Below are the code and all the weights of a small trained network. Each question names an input and a class and asks about switching units off, where a switched-off unit gives its printed mean instead of its output.

import numpy as np


def w(rows, s, z=0):
    codes = np.array(rows[::2]) - 128.0
    scale = np.full(codes.shape[1], s)
    scale[-1] = z or s
    return codes * scale


def f(y):
    return y / 2 * (1 + np.tanh(0.7978845608 * (y + 0.044715 * y**3)))


def log_softmax(a):
    a = a - a.max(-1, keepdims=True)
    return a - np.log(np.exp(a).sum(-1, keepdims=True))


def net(x, mask):
    res = np.array(x, float).reshape(1, 7) / 4 @ E
    y = f(res @ A[0][:, :-1].T + A[0][:, -1])
    res = res + np.where(mask, y, B[0][:, -1]) @ B[0][:, :-1]
    return log_softmax(res[-1] @ U[:, :-1].T + U[:, -1])


A, B = {}, {}
E = w([
[126,125,144,138,120,145,114,110,134,145,137,122],'x0',
[156,154,123,144,119,111,94,151,151,129,118,123],'x1',
[121,125,131,132,129,121,141,134,121,121,122,132],'x2',
[97,169,133,72,38,28,160,92,112,95,163,95],'x3',
[94,123,36,189,133,124,166,149,113,156,234,91],'x4',
[217,94,142,147,145,121,251,136,201,170,120,59],'x5',
[145,138,126,132,133,100,133,138,115,131,122,136],'x6',
],0.015)
A[0] = w([
[85,141,42,225,173,180,82,161,48,159,140,197,237],'neuron 0',
[60,139,98,100,1,27,65,97,29,94,226,83,178],'neuron 1',
[156,133,184,89,92,95,187,95,167,96,96,43,157],'neuron 2',
[57,113,54,233,131,102,209,147,181,182,202,9,109],'neuron 3',
[194,75,165,165,209,182,144,162,180,154,73,121,202],'neuron 4',
[88,153,189,67,127,107,28,66,136,71,52,195,255],'neuron 5',
],0.0083,0.005)
B[0] = w([
[86,142,136,183,220,192,39,96,88,197,128,192,227],'neuron 0',
[90,206,91,159,53,170,158,139,175,80,108,77,228],'neuron 1',
[178,151,156,44,88,95,97,61,198,190,79,38,210],'neuron 2',
[186,130,76,150,165,63,115,96,154,146,214,147,245],'neuron 3',
[169,43,116,106,170,170,198,146,10,116,100,77,251],'neuron 4',
[100,109,197,139,129,128,202,147,130,28,75,169,223],'neuron 5',
],0.011,0.021)
U = w([
[120,43,208,123,156,155,70,165,63,76,84,240,255],'0',
[171,80,135,65,151,179,198,164,84,167,60,88,184],'1',
[63,146,172,89,81,100,190,132,169,87,88,164,141],'2',
[147,121,188,1,86,64,88,84,148,157,81,67,98],'3',
[82,123,74,183,160,193,52,137,125,183,136,219,150],'4',
[168,58,74,178,208,97,135,145,70,119,202,88,86],'5',
[99,212,49,173,99,177,119,140,107,82,196,80,33],'6',
[159,161,81,120,102,49,145,121,184,165,201,102,35],'7',
],0.0089,0.0036)

Each question gives the input, the list of numbers given to net, and the class t.
The units are the neurons (one row each of A and B). Each row of codes is followed by its name. A weight is (code - 128) times the scale printed after its matrix; where a second scale follows, it is the last column's (A, B and U).
mask holds one flag per neuron, in row order. A switched-off neuron (its flag False) gives its mean, the last column of its row in B, instead of its output. The means were averaged over made-up inputs and are rounded, as every weight is.
A unit's drop is (log p(t) with every unit on - log p(t) with that unit switched off) / (log p(t) with every unit on - log p(t) with every unit switched off).
The circuit of an input: a set's keep is (log p(t) with only the set's units on - log p(t) with every unit switched off) / (log p(t) with every unit on - log p(t) with every unit switched off). Starting from all 6 units, units are removed one at a time, each time the one whose removal leaves the highest keep (on an exact tie, the one counted first), for as long as the keep stays at least 0.8.
units of the circuit, in order: the units of the circuit, biggest drop first
k most important neurons: the k neurons with the biggest drops, biggest first
drop of u: that unit's drop, to one decimal
input [0,1,-1,2,-2,1,4], class 3: units of the circuit, in order -> (neuron 4; neuron 1)
input [-3,-3,0,-7,1,0,-6], class 4: units of the circuit, in order -> (neuron 0)
input [2,6,5,-2,3,0,2], class 4: units of the circuit, in order -> (neuron 4; neuron 0)
input [3,-7,1,1,-2,4,-4], class 3: units of the circuit, in order -> (neuron 2; neuron 5)
input [7,-3,-5,2,-3,-7,7], class 2: units of the circuit, in order -> (neuron 1; neuron 5)
input [0,-5,-2,2,3,8,-5], class 7: units of the circuit, in order -> (neuron 3; neuron 2)
input [0,-3,-1,2,1,1,-6], class 7: 2 most important neurons -> (neuron 4; neuron 5)
input [-3,5,-4,4,-3,0,7], class 2: units of the circuit, in order -> (neuron 5; neuron 4)
input [-8,6,7,-8,1,8,3], class 5: 4 most important neurons -> (neuron 3; neuron 2; neuron 5; neuron 1)
input [-8,-5,7,-2,2,8,-6], class 5: 2 most important neurons -> (neuron 3; neuron 4)
input [4,5,-7,-4,0,-4,6], class 0: 2 most important neurons -> (neuron 3; neuron 5)
input [-2,6,-5,3,0,-6,7], class 2: 4 most important neurons -> (neuron 5; neuron 3; neuron 1; neuron 4)
input [8,0,2,1,-4,2,-4], class 3: 3 most important neurons -> (neuron 2; neuron 4; neuron 0)
input [3,-3,0,8,-2,-5,-6], class 2: units of the circuit, in order -> (neuron 5)
input [-1,7,-2,0,2,-3,-3], class 4: 3 most important neurons -> (neuron 0; neuron 4; neuron 2)
input [8,-8,-7,4,0,6,-3], class 3: 2 most important neurons -> (neuron 2; neuron 1)
input [-4,0,-8,1,1,-4,3], class 6: 2 most important neurons -> (neuron 1; neuron 2)
input [-4,-4,-5,5,1,8,3], class 7: 3 most important neurons -> (neuron 3; neuron 4; neuron 5)
input [2,-5,5,3,-1,-5,8], class 2: units of the circuit, in order -> (neuron 5; neuron 1)
input [0,-5,2,2,-5,-2,-5], class 2: most important neuron -> (neuron 0)
input [-7,-2,7,5,-1,1,-5], class 3: 3 most important neurons -> (neuron 2; neuron 5; neuron 3)
input [7,6,4,3,-2,-4,-5], class 2: drop of neuron 5 -> 0.2
input [6,-1,-2,6,-3,0,1], class 2: drop of neuron 5 -> 0.6
